Below is a small trained network, with its code and all its weights. Each question gives an input and a class and asks what happens when units are switched off, that is, made to give their printed mean instead of their output.

import numpy as np


def w(rows, s, z=0):
    codes = np.array(rows[::2]) - 128.0
    scale = np.full(codes.shape[1], s)
    scale[-1] = z or s
    return codes * scale


def norm(h):
    return h / np.sqrt((h * h).mean(-1, keepdims=True) + 1e-5)


def f(y):
    return y / 2 * (1 + np.tanh(0.7978845608 * (y + 0.044715 * y**3)))


def log_softmax(a):
    a = a - a.max(-1, keepdims=True)
    return a - np.log(np.exp(a).sum(-1, keepdims=True))


def net(x, mask):
    res = np.array(x, float).reshape(1, 6) / 4 @ E
    u = 0
    for l in range(4):
        y = f(norm(res) @ A[l][:, :-1].T + A[l][:, -1])
        res = res + np.where(mask[u : u + 3], y, B[l][:, -1]) @ B[l][:, :-1]
        u += 3
    return log_softmax(norm(res)[-1] @ U[:, :-1].T + U[:, -1])


A, B = {}, {}
E = w([
[167,172,102,148,172,232,144,52,100,91],'x0',
[128,125,129,129,126,129,128,126,129,127],'x1',
[127,130,128,130,127,125,130,128,125,128],'x2',
[98,140,199,150,118,154,126,132,126,50],'x3',
[2,80,128,188,144,147,114,188,109,159],'x4',
[128,128,127,128,125,129,129,131,124,127],'x5',
],0.0076)
A[0] = w([
[64,116,27,192,209,211,110,94,93,198,3],'0.n0',
[168,106,126,104,144,80,118,174,94,173,166],'0.n1',
[165,171,62,98,176,252,158,103,107,128,29],'0.n2',
],0.0035,0.0045)
B[0] = w([
[154,46,135,92,254,171,217,213,55,168,246],'0.n0',
[103,128,107,143,105,118,165,81,198,94,253],'0.n1',
[145,91,148,179,197,114,67,14,100,151,232],'0.n2',
],0.0076,0.0012)
A[1] = w([
[56,110,118,244,236,201,115,87,69,165,56],'1.n0',
[177,92,255,87,96,72,89,184,129,54,21],'1.n1',
[197,136,41,95,208,142,86,55,47,219,1],'1.n2',
],0.0044,0.0035)
B[1] = w([
[157,139,133,17,74,147,108,179,77,112,253],'1.n0',
[135,169,190,91,203,33,224,122,125,146,177],'1.n1',
[255,115,179,180,121,153,197,111,176,158,197],'1.n2',
],0.0065,0.0037)
A[2] = w([
[163,89,26,115,35,79,87,123,190,154,22],'2.n0',
[76,70,88,254,211,233,105,134,68,157,34],'2.n1',
[21,54,116,190,163,128,127,218,112,211,2],'2.n2',
],0.0053,0.00083)
B[2] = w([
[115,163,159,71,102,212,94,120,60,198,166],'2.n0',
[147,130,145,2,109,115,194,193,142,166,205],'2.n1',
[190,110,134,165,174,112,92,30,100,92,253],'2.n2',
],0.0089,0.005)
A[3] = w([
[167,95,64,85,147,99,100,68,106,254,244],'3.n0',
[126,189,175,59,52,123,161,179,149,181,51],'3.n1',
[160,100,130,111,155,139,81,63,93,128,254],'3.n2',
],0.0088,0.0019)
B[3] = w([
[104,111,26,164,127,129,81,139,149,182,254],'3.n0',
[90,175,143,1,86,131,134,130,124,156,185],'3.n1',
[76,155,155,190,99,103,139,156,166,91,221],'3.n2',
],0.0083,0.0088)
U = w([
[106,184,69,40,52,130,81,119,158,229,58],'0',
[240,159,49,251,122,173,127,58,207,172,14],'1',
[122,189,222,36,124,30,194,121,171,93,155],'2',
[170,209,192,211,124,168,159,64,159,8,142],'3',
[44,77,40,238,139,88,45,132,134,169,247],'4',
[186,43,57,94,202,179,185,194,85,215,31],'5',
[68,58,241,215,144,39,94,122,108,49,191],'6',
[91,123,191,48,124,218,157,194,58,69,173],'7',
],0.014,0.0013)

Each question gives the input, the list of numbers given to net, and the class t.
The units are the neurons (one row each of A and B). Each row of codes is followed by its name. A weight is (code - 128) times the scale printed after its matrix; where a second scale follows, it is the last column's (A, B and U).
mask holds one flag per neuron, layer by layer. A switched-off neuron (its flag False) gives its mean, the last column of its row in B, instead of its output. The means were averaged over made-up inputs and are rounded, as every weight is.
A unit's drop is (log p(t) with every unit on - log p(t) with that unit switched off) / (log p(t) with every unit on - log p(t) with every unit switched off).
The circuit of an input: a set's keep is (log p(t) with only the set's units on - log p(t) with every unit switched off) / (log p(t) with every unit on - log p(t) with every unit switched off). Starting from all 12 units, units are removed one at a time, each time the one whose removal leaves the highest keep (on an exact tie, the one counted first), for as long as the keep stays at least 0.8.
circuit, biggest first: the units of the circuit, biggest drop first
k most important neurons: the k neurons with the biggest drops, biggest first
top k neurons in layer l: the k neurons of layer l with the biggest drops, biggest first
drop of u: that unit's drop, to one decimal
input [4,-5,-6,-2,4,-7], class 5: top neuron in layer 0	(0.n0)
input [7,-5,-4,8,2,2], class 7: top 2 neurons in layer 2	(2.n2; 2.n1)
input [3,-8,-1,8,1,5], class 7: 4 most important neurons	(2.n2; 3.n2; 0.n1; 1.n2)
input [1,8,-5,-8,-5,-4], class 1: 2 most important neurons	(2.n1; 1.n2)
input [-1,-7,-2,-8,1,4], class 4: 3 most important neurons	(3.n0; 1.n0; 2.n1)
input [1,-4,-3,-7,0,-2], class 1: 3 most important neurons	(1.n2; 2.n1; 1.n0)
input [1,7,-4,1,5,0], class 7: 3 most important neurons	(1.n0; 2.n1; 3.n0)
input [-7,7,5,2,6,6], class 6: 2 most important neurons	(3.n0; 2.n2)
input [8,7,-3,-7,1,0], class 5: 3 most important neurons	(0.n0; 2.n2; 2.n1)
input [1,5,7,-2,7,-2], class 5: 3 most important neurons	(0.n0; 2.n1; 2.n2)
input [1,-1,-4,1,-3,-7], class 3: 2 most important neurons	(3.n0; 2.n1)
input [-5,3,-4,1,8,-3], class 6: top 2 neurons in layer 2	(2.n2; 2.n0)
input [7,1,8,-3,4,-1], class 5: drop of 0.n0	0.4
input [6,3,-7,6,1,0], class 7: circuit, biggest first	(2.n2)
input [2,8,3,-3,3,-6], class 5: drop of 0.n0	2.2
input [2,-7,0,6,7,7], class 7: drop of 2.n1	0.5
input [3,3,-7,-2,5,8], class 5: drop of 2.n2	0.0
